Below are the code and all the weights of a small trained network. Each question names an input and a target symbol and asks about switching units off, where a switched-off unit gives its printed mean instead of its output.

import numpy as np


def w(rows, s, z=0):
    codes = np.array(rows[::2]) - 128.0
    scale = np.full(codes.shape[1], s)
    scale[-1] = z or s
    return codes * scale


def f(y):
    return y / 2 * (1 + np.tanh(0.7978845608 * (y + 0.044715 * y**3)))


def softmax(a):
    e = np.exp(a - a.max(-1, keepdims=True))
    return e / e.sum(-1, keepdims=True)


def log_softmax(a):
    a = a - a.max(-1, keepdims=True)
    return a - np.log(np.exp(a).sum(-1, keepdims=True))


def net(x, mask):
    ids = ['ΓΞΩαβδεζησψ'.index(c) for c in x.split()]
    T = len(ids)
    res = E[ids] + P[:T]
    q, k, v = (res @ M[0].T for M in (Q, K, V))
    z = softmax(np.where(np.tri(T) > 0, q @ k.T / 2**0.5, -1e9)) @ v
    res = res + np.where(mask[0], z, O[0][:, -1]) @ O[0][:, :-1]
    y = f(res @ A[0][:, :-1].T + A[0][:, -1])
    res = res + np.where(mask[1:13], y, B[0][:, -1]) @ B[0][:, :-1]
    return log_softmax(res[-1] @ U[:, :-1].T + U[:, -1])


Q, K, V, O, A, B = {}, {}, {}, {}, {}, {}
E = w([
[146,158,138,105],'Γ',
[96,113,144,128],'Ξ',
[126,87,163,38],'Ω',
[151,180,164,5],'α',
[27,184,79,149],'β',
[145,183,138,128],'δ',
[101,107,93,216],'ε',
[194,41,85,28],'ζ',
[200,128,211,128],'η',
[103,50,157,165],'σ',
[49,158,197,16],'ψ',
],0.017)
P = w([
[93,116,36,253],'0',
[117,169,139,170],'1',
[141,152,169,141],'2',
[154,121,167,112],'3',
[155,125,178,91],'4',
[166,102,165,98],'5',
[144,124,182,116],'6',
[160,121,178,94],'7',
[181,107,182,91],'8',
],0.0041)
Q[0] = w([
[60,3,177,154],'H0',
[113,110,176,107],'H0',
],0.0076)
K[0] = w([
[185,242,76,38],'H0',
[49,121,251,65],'H0',
],0.0027)
V[0] = w([
[204,190,32,88],'H0',
[5,126,122,55],'H0',
],0.012)
O[0] = w([
[206,189,1,128,95],'H0',
[76,69,16,53,252],'H0',
],0.01,0.0039)
A[0] = w([
[78,162,193,128,107],'N0',
[78,218,213,136,2],'N1',
[233,86,150,83,131],'N2',
[155,58,103,105,88],'N3',
[67,121,67,255,17],'N4',
[237,131,180,162,101],'N5',
[117,235,135,171,211],'N6',
[121,138,128,89,201],'N7',
[187,40,100,204,72],'N8',
[47,150,108,55,154],'N9',
[197,46,110,184,146],'N10',
[153,149,176,101,110],'N11',
],0.0096,0.006)
B[0] = w([
[88,180,66,169,149],'N0',
[131,142,94,53,131],'N1',
[129,204,177,139,186],'N2',
[98,191,184,110,154],'N3',
[117,212,114,1,154],'N4',
[184,50,163,50,145],'N5',
[175,145,204,202,164],'N6',
[196,144,106,198,206],'N7',
[58,247,179,25,140],'N8',
[182,119,68,110,254],'N9',
[53,147,154,117,153],'N10',
[136,87,140,88,148],'N11',
],0.007,0.0083)
U = w([
[171,150,122,191,163],'Γ',
[52,73,158,94,171],'Ξ',
[144,1,91,154,204],'Ω',
[151,160,62,123,204],'α',
[106,99,69,56,1],'β',
[190,128,108,176,199],'δ',
[73,205,172,78,159],'ε',
[166,206,119,59,47],'ζ',
[140,134,203,109,100],'η',
[18,153,191,68,180],'σ',
[120,31,108,33,45],'ψ',
],0.0091,0.0055)

Each question gives the input, a string of symbols that net reads in full, and the target symbol t.
The units are the heads (2 rows each of Q, K, V and O) and the neurons (one row each of A and B). Each row of codes is followed by its name. A weight is (code - 128) times the scale printed after its matrix; where a second scale follows, it is the last column's (O, A, B and U).
mask holds one flag per unit, heads first, then neurons. A switched-off unit (its flag False) gives its mean, the last column of its rows in O or B, instead of its output. The means were averaged over made-up inputs and are rounded, as every weight is.
A unit's drop is (log p(t) with every unit on - log p(t) with that unit switched off) / (log p(t) with every unit on - log p(t) with every unit switched off).
The circuit of an input: a set's keep is (log p(t) with only the set's units on - log p(t) with every unit switched off) / (log p(t) with every unit on - log p(t) with every unit switched off). Starting from the 12 units with the biggest drops (on a tie, the unit counted first), units are removed one at a time, each time the one whose removal leaves the highest keep (on an exact tie, the one counted first), for as long as the keep stays at least 0.8.
circuit, biggest first: the units of the circuit, biggest drop first
top k neurons: the k neurons with the biggest drops, biggest first
drop of u: that unit's drop, to one decimal
input ζ α β ψ, target β: circuit, biggest first => H0, N9
input δ Γ ε η η Γ Γ, target η: circuit, biggest first => H0, N5, N6
input η δ β σ, target σ: circuit, biggest first => N8, N9, N10
input η η Γ, target η: circuit, biggest first => H0, N5
input ε ε α ψ, target ψ: top 2 neurons => N9, N2
input α Ξ β ψ, target ψ: circuit, biggest first => H0, N9
input σ Ξ σ, target Ξ: circuit, biggest first => H0
input Ω Ξ η δ η, target η: top 2 neurons => N5, N2
input Ω α ζ ζ, target ζ: top 2 neurons => N2, N3
input Γ ζ ζ, target ζ: circuit, biggest first => H0, N2
input η ε σ Γ η ζ, target η: circuit, biggest first => H0, N2
input δ δ ε, target ε: top 2 neurons => N4, N8
input ψ ψ σ Ω, target ψ: drop of N8 => 0.0
input δ α δ, target δ: drop of N8 => 0.1
input Ω Ω ζ Ξ, target Ω: drop of N10 => 0.1
input Ω Ω Ξ, target Ω: drop of N4 => 0.2
input ψ ψ α, target ψ: circuit, biggest first => H0
